Below is a small trained network, with its code and all its weights. Each question gives an input and a class and asks what happens when units are switched off, that is, made to give their printed mean instead of their output.

import numpy as np


def w(rows, s, z=0):
    codes = np.array(rows[::2]) - 128.0
    scale = np.full(codes.shape[1], s)
    scale[-1] = z or s
    return codes * scale


def f(y):
    return y / 2 * (1 + np.tanh(0.7978845608 * (y + 0.044715 * y**3)))


def log_softmax(a):
    a = a - a.max(-1, keepdims=True)
    return a - np.log(np.exp(a).sum(-1, keepdims=True))


def net(x, mask):
    res = np.array(x, float).reshape(1, 3) / 4 @ E
    y = f(res @ A[0][:, :-1].T + A[0][:, -1])
    res = res + np.where(mask, y, B[0][:, -1]) @ B[0][:, :-1]
    return log_softmax(res[-1] @ U[:, :-1].T + U[:, -1])


A, B = {}, {}
E = w([
[104,66,64,193,205,207],'x0',
[143,35,91,131,168,28],'x1',
[172,231,6,67,146,151],'x2',
],0.012)
A[0] = w([
[147,163,177,91,121,145,185],'neuron 0',
[147,147,183,120,98,193,166],'neuron 1',
[73,137,101,110,59,46,211],'neuron 2',
[155,36,40,116,13,38,152],'neuron 3',
[85,207,177,71,177,2,158],'neuron 4',
[65,96,80,137,125,170,181],'neuron 5',
[201,175,132,106,126,97,49],'neuron 6',
[99,187,185,136,124,187,135],'neuron 7',
[91,212,61,112,190,106,67],'neuron 8',
[160,175,65,36,149,105,56],'neuron 9',
[178,116,127,121,243,28,173],'neuron 10',
[112,192,188,95,165,176,150],'neuron 11',
[138,154,153,72,75,110,99],'neuron 12',
[147,174,136,167,75,71,138],'neuron 13',
[165,152,91,89,168,145,47],'neuron 14',
[65,58,209,115,144,114,42],'neuron 15',
[65,171,150,141,103,191,120],'neuron 16',
[20,37,207,147,94,154,8],'neuron 17',
[88,178,192,63,182,155,207],'neuron 18',
[129,170,137,182,89,198,178],'neuron 19',
[105,186,110,114,116,112,110],'neuron 20',
[96,139,8,129,96,73,114],'neuron 21',
[115,218,84,64,156,127,60],'neuron 22',
[189,139,174,103,128,136,194],'neuron 23',
[121,180,128,170,79,173,178],'neuron 24',
[75,123,107,239,156,220,213],'neuron 25',
[165,95,133,224,104,109,38],'neuron 26',
[194,28,134,42,171,125,100],'neuron 27',
[156,140,175,56,74,111,182],'neuron 28',
[128,97,201,96,169,145,78],'neuron 29',
[35,158,59,182,202,171,179],'neuron 30',
[46,89,46,247,227,138,190],'neuron 31',
[199,143,199,43,102,47,147],'neuron 32',
[193,122,140,133,153,59,208],'neuron 33',
[67,114,56,210,163,191,119],'neuron 34',
[118,116,207,169,127,99,40],'neuron 35',
[151,183,208,76,84,101,100],'neuron 36',
[167,109,110,136,193,42,186],'neuron 37',
[88,141,255,159,76,82,102],'neuron 38',
[182,160,210,32,33,207,156],'neuron 39',
],0.0093,0.0014)
B[0] = w([
[144,141,120,67,45,145,165],'neuron 0',
[158,81,141,152,75,88,175],'neuron 1',
[163,68,64,67,181,179,171],'neuron 2',
[200,98,92,169,74,130,206],'neuron 3',
[127,111,72,61,166,220,196],'neuron 4',
[112,141,88,60,112,206,166],'neuron 5',
[79,185,182,89,175,141,168],'neuron 6',
[206,93,145,181,51,48,185],'neuron 7',
[74,150,200,211,133,70,198],'neuron 8',
[54,193,165,189,201,54,212],'neuron 9',
[154,37,123,190,93,75,208],'neuron 10',
[167,79,90,182,64,72,177],'neuron 11',
[113,121,109,123,180,194,174],'neuron 12',
[142,149,155,25,160,234,160],'neuron 13',
[70,213,207,175,138,79,174],'neuron 14',
[82,186,141,139,148,91,210],'neuron 15',
[127,33,90,219,65,77,178],'neuron 16',
[47,130,202,154,118,103,233],'neuron 17',
[215,115,48,135,152,98,165],'neuron 18',
[210,18,99,181,44,81,179],'neuron 19',
[158,176,145,147,112,154,162],'neuron 20',
[112,119,129,255,159,70,187],'neuron 21',
[35,112,193,206,131,81,209],'neuron 22',
[131,118,79,127,150,143,149],'neuron 23',
[164,66,86,157,51,125,174],'neuron 24',
[156,124,147,42,155,204,215],'neuron 25',
[119,188,155,133,126,80,167],'neuron 26',
[166,99,166,154,111,113,181],'neuron 27',
[170,182,114,57,122,231,184],'neuron 28',
[112,148,176,182,154,104,159],'neuron 29',
[136,131,168,101,130,204,201],'neuron 30',
[169,136,95,19,169,187,247],'neuron 31',
[156,144,64,21,196,139,210],'neuron 32',
[180,71,44,134,117,120,170],'neuron 33',
[109,146,106,16,205,198,206],'neuron 34',
[87,189,190,178,170,87,185],'neuron 35',
[152,165,146,102,187,190,198],'neuron 36',
[190,43,79,207,54,65,196],'neuron 37',
[97,196,151,144,175,145,221],'neuron 38',
[146,69,89,119,132,119,222],'neuron 39',
],0.0052,0.014)
U = w([
[115,121,91,63,134,141,197],'0',
[167,35,84,199,28,61,175],'1',
[4,183,164,201,136,55,3],'2',
],0.013,0.0013)

Each question gives the input, the list of numbers given to net, and the class t.
The units are the neurons (one row each of A and B). Each row of codes is followed by its name. A weight is (code - 128) times the scale printed after its matrix; where a second scale follows, it is the last column's (A, B and U).
mask holds one flag per neuron, in row order. A switched-off neuron (its flag False) gives its mean, the last column of its row in B, instead of its output. The means were averaged over made-up inputs and are rounded, as every weight is.
A unit's drop is (log p(t) with every unit on - log p(t) with that unit switched off) / (log p(t) with every unit on - log p(t) with every unit switched off).
unit that matters most: the unit with the biggest drop
k most important neurons: the k neurons with the biggest drops, biggest first
drop of u: that unit's drop, to one decimal
input [-7,-7,-2], class 0: unit that matters most => neuron 36
input [8,-7,-4], class 0: 2 most important neurons => neuron 34; neuron 25
input [0,7,-8], class 2: 4 most important neurons => neuron 15; neuron 17; neuron 35; neuron 38
input [2,-7,-7], class 1: 3 most important neurons => neuron 19; neuron 7; neuron 16
input [6,-8,-1], class 1: 3 most important neurons => neuron 19; neuron 16; neuron 7
input [6,-5,-5], class 0: 2 most important neurons => neuron 25; neuron 34
input [3,-8,8], class 1: 2 most important neurons => neuron 19; neuron 24
input [-7,7,-8], class 2: 2 most important neurons => neuron 38; neuron 35
input [-3,-3,-3], class 0: 3 most important neurons => neuron 37; neuron 10; neuron 22
input [-6,5,-7], class 2: 2 most important neurons => neuron 35; neuron 17
input [8,-4,-8], class 0: drop of neuron 31 => 1.0
input [-5,-6,6], class 1: drop of neuron 19 => 0.3
input [-1,-5,-5], class 1: drop of neuron 16 => 0.2
input [1,-4,-1], class 1: drop of neuron 26 => 0.0
input [-4,1,6], class 2: most important neuron => neuron 9
